Below is a small trained network, with its code and all its weights. Each question gives an input and a target symbol and asks what happens when units are switched off, that is, made to give their printed mean instead of their output.

import numpy as np


def w(rows, s, z=0):
    codes = np.array(rows[::2]) - 128.0
    scale = np.full(codes.shape[1], s)
    scale[-1] = z or s
    return codes * scale


def norm(h):
    return h / np.sqrt((h * h).mean(-1, keepdims=True) + 1e-5)


def softmax(a):
    e = np.exp(a - a.max(-1, keepdims=True))
    return e / e.sum(-1, keepdims=True)


def log_softmax(a):
    a = a - a.max(-1, keepdims=True)
    return a - np.log(np.exp(a).sum(-1, keepdims=True))


def net(x, mask):
    ids = ['γδζηθμξπστψω'.index(c) for c in x.split()]
    T = len(ids)
    res = E[ids] + P[:T]
    u = 0
    for l in range(2):
        r = norm(res)
        for j in range(3):
            rows = slice(2 * j, 2 * j + 2)
            q, k, v = (r @ M[l][rows].T for M in (Q, K, V))
            z = softmax(np.where(np.tri(T) > 0, q @ k.T / 2**0.5, -1e9)) @ v
            o = O[l][rows]
            res = res + np.where(mask[u + j], z, o[:, -1]) @ o[:, :-1]
        u += 3
    return log_softmax(norm(res)[-1] @ U[:, :-1].T + U[:, -1])


Q, K, V, O = {}, {}, {}, {}
E = w([
[82,95,110,145,130],'γ',
[136,147,187,96,137],'δ',
[141,159,114,80,106],'ζ',
[153,145,120,148,28],'η',
[120,129,128,148,89],'θ',
[135,141,103,103,132],'μ',
[143,72,165,158,114],'ξ',
[125,113,136,139,126],'π',
[163,115,81,97,98],'σ',
[160,74,159,145,137],'τ',
[131,137,55,251,110],'ψ',
[151,139,152,117,148],'ω',
],0.029)
P = w([
[254,25,119,29,110],'0',
[206,39,92,44,107],'1',
[185,46,80,59,108],'2',
[171,50,91,70,109],'3',
[151,50,116,86,113],'4',
[137,56,120,93,110],'5',
[106,58,130,107,92],'6',
[94,79,135,118,87],'7',
[90,76,139,131,81],'8',
[64,66,127,116,61],'9',
],0.0075)
Q[0] = w([
[110,19,72,182,59],'L0H1',
[167,118,100,168,69],'L0H1',
[98,105,186,20,90],'L0H2',
[127,221,79,253,224],'L0H2',
[175,157,50,154,73],'L0H3',
[77,53,98,82,151],'L0H3',
],0.011)
K[0] = w([
[75,154,119,221,121],'L0H1',
[94,154,74,205,84],'L0H1',
[100,152,159,196,121],'L0H2',
[222,47,176,8,149],'L0H2',
[229,217,156,71,113],'L0H3',
[55,136,84,125,196],'L0H3',
],0.012)
V[0] = w([
[120,82,108,124,89],'L0H1',
[184,128,87,185,99],'L0H1',
[171,121,112,141,6],'L0H2',
[166,163,81,207,143],'L0H2',
[64,111,133,150,140],'L0H3',
[93,168,124,105,129],'L0H3',
],0.012)
O[0] = w([
[85,174,167,102,153,255],'L0H1',
[73,176,125,180,131,144],'L0H1',
[142,149,179,142,3,197],'L0H2',
[118,162,90,202,156,70],'L0H2',
[166,106,95,107,147,172],'L0H3',
[155,90,144,127,141,80],'L0H3',
],0.011,0.0071)
Q[1] = w([
[69,46,146,166,133],'L1H1',
[95,28,241,137,94],'L1H1',
[121,254,173,126,116],'L1H2',
[170,50,231,188,97],'L1H2',
[164,125,119,219,120],'L1H3',
[131,49,68,4,176],'L1H3',
],0.0093)
K[1] = w([
[16,80,188,220,197],'L1H1',
[21,41,125,107,141],'L1H1',
[118,179,170,168,122],'L1H2',
[45,76,171,133,136],'L1H2',
[229,218,157,182,116],'L1H3',
[82,71,118,2,191],'L1H3',
],0.0097)
V[1] = w([
[130,92,143,242,159],'L1H1',
[99,95,126,113,221],'L1H1',
[154,93,209,146,168],'L1H2',
[115,216,120,187,139],'L1H2',
[239,228,137,156,90],'L1H3',
[165,252,199,123,185],'L1H3',
],0.011)
O[1] = w([
[189,177,172,80,115,48],'L1H1',
[143,145,147,102,52,140],'L1H1',
[118,226,131,189,165,126],'L1H2',
[85,80,154,140,93,36],'L1H2',
[150,238,87,122,168,2],'L1H3',
[49,253,105,108,139,19],'L1H3',
],0.011,0.013)
U = w([
[136,47,116,164,124,254],'γ',
[115,136,170,84,174,111],'δ',
[103,140,75,59,106,116],'ζ',
[177,149,130,150,37,42],'η',
[120,148,187,131,51,39],'θ',
[103,105,49,136,175,90],'μ',
[132,124,176,187,123,22],'ξ',
[41,124,196,153,167,74],'π',
[153,113,44,160,93,22],'σ',
[156,142,168,192,166,148],'τ',
[145,112,42,251,129,87],'ψ',
[144,145,96,155,198,212],'ω',
],0.013,0.0055)

Each question gives the input, a string of symbols that net reads in full, and the target symbol t.
The units are the heads (2 rows each of Q, K, V and O). Each row of codes is followed by its name. A weight is (code - 128) times the scale printed after its matrix; where a second scale follows, it is the last column's (O and U).
mask holds one flag per head, layer by layer. A switched-off head (its flag False) gives its mean, the last column of its rows in O, instead of its output. The means were averaged over made-up inputs and are rounded, as every weight is.
A unit's drop is (log p(t) with every unit on - log p(t) with that unit switched off) / (log p(t) with every unit on - log p(t) with every unit switched off).
The circuit of an input: a set's keep is (log p(t) with only the set's units on - log p(t) with every unit switched off) / (log p(t) with every unit on - log p(t) with every unit switched off). Starting from all 6 units, units are removed one at a time, each time the one whose removal leaves the highest keep (on an exact tie, the one counted first), for as long as the keep stays at least 0.8.
units of the circuit, in order: the units of the circuit, biggest drop first
unit that matters most: the unit with the biggest drop
heads that matter: for each layer, one digit per head in row order, 1 if its drop is at least 0.15 and else 0, layers parted by /
input ξ δ ζ θ π, target θ: heads that matter -> 010 / 001
input ζ ψ τ γ γ τ, target τ: units of the circuit, in order -> L1H1, L1H3, L0H2
input γ ζ ψ ζ π, target ψ: units of the circuit, in order -> L0H2, L1H3
input ω π μ ω ω π ω, target ω: units of the circuit, in order -> L1H3, L0H1, L1H2
input γ η τ η μ, target η: units of the circuit, in order -> L0H2
input γ γ σ μ π ζ ψ ξ, target ψ: heads that matter -> 010 / 001
input π ω τ τ π, target π: units of the circuit, in order -> L1H3, L0H3, L1H1
input τ γ γ μ ψ γ, target ψ: heads that matter -> 010 / 001
input ξ γ η ζ τ, target η: units of the circuit, in order -> L0H2, L1H3
input π γ γ ζ ζ μ γ δ ψ γ, target ψ: heads that matter -> 110 / 001
input θ π ζ π ω ζ, target θ: heads that matter -> 011 / 011
input σ δ δ, target δ: units of the circuit, in order -> L1H3, L0H1, L1H1, L0H3
input γ ζ γ γ τ ζ γ θ, target θ: heads that matter -> 000 / 001
input γ μ η ζ ξ ξ, target η: units of the circuit, in order -> L0H2, L1H3
input ζ ζ τ, target τ: heads that matter -> 001 / 111
input ξ γ η μ π, target η: heads that matter -> 010 / 001
input π π δ ζ, target ζ: units of the circuit, in order -> L1H3
input θ ζ π, target θ: units of the circuit, in order -> L0H2, L1H3
input ζ π π, target π: units of the circuit, in order -> L1H3, L0H3, L0H1
input γ μ γ θ π σ π τ ω, target θ: unit that matters most -> L0H2
input π ζ ω, target ω: heads that matter -> 100 / 101
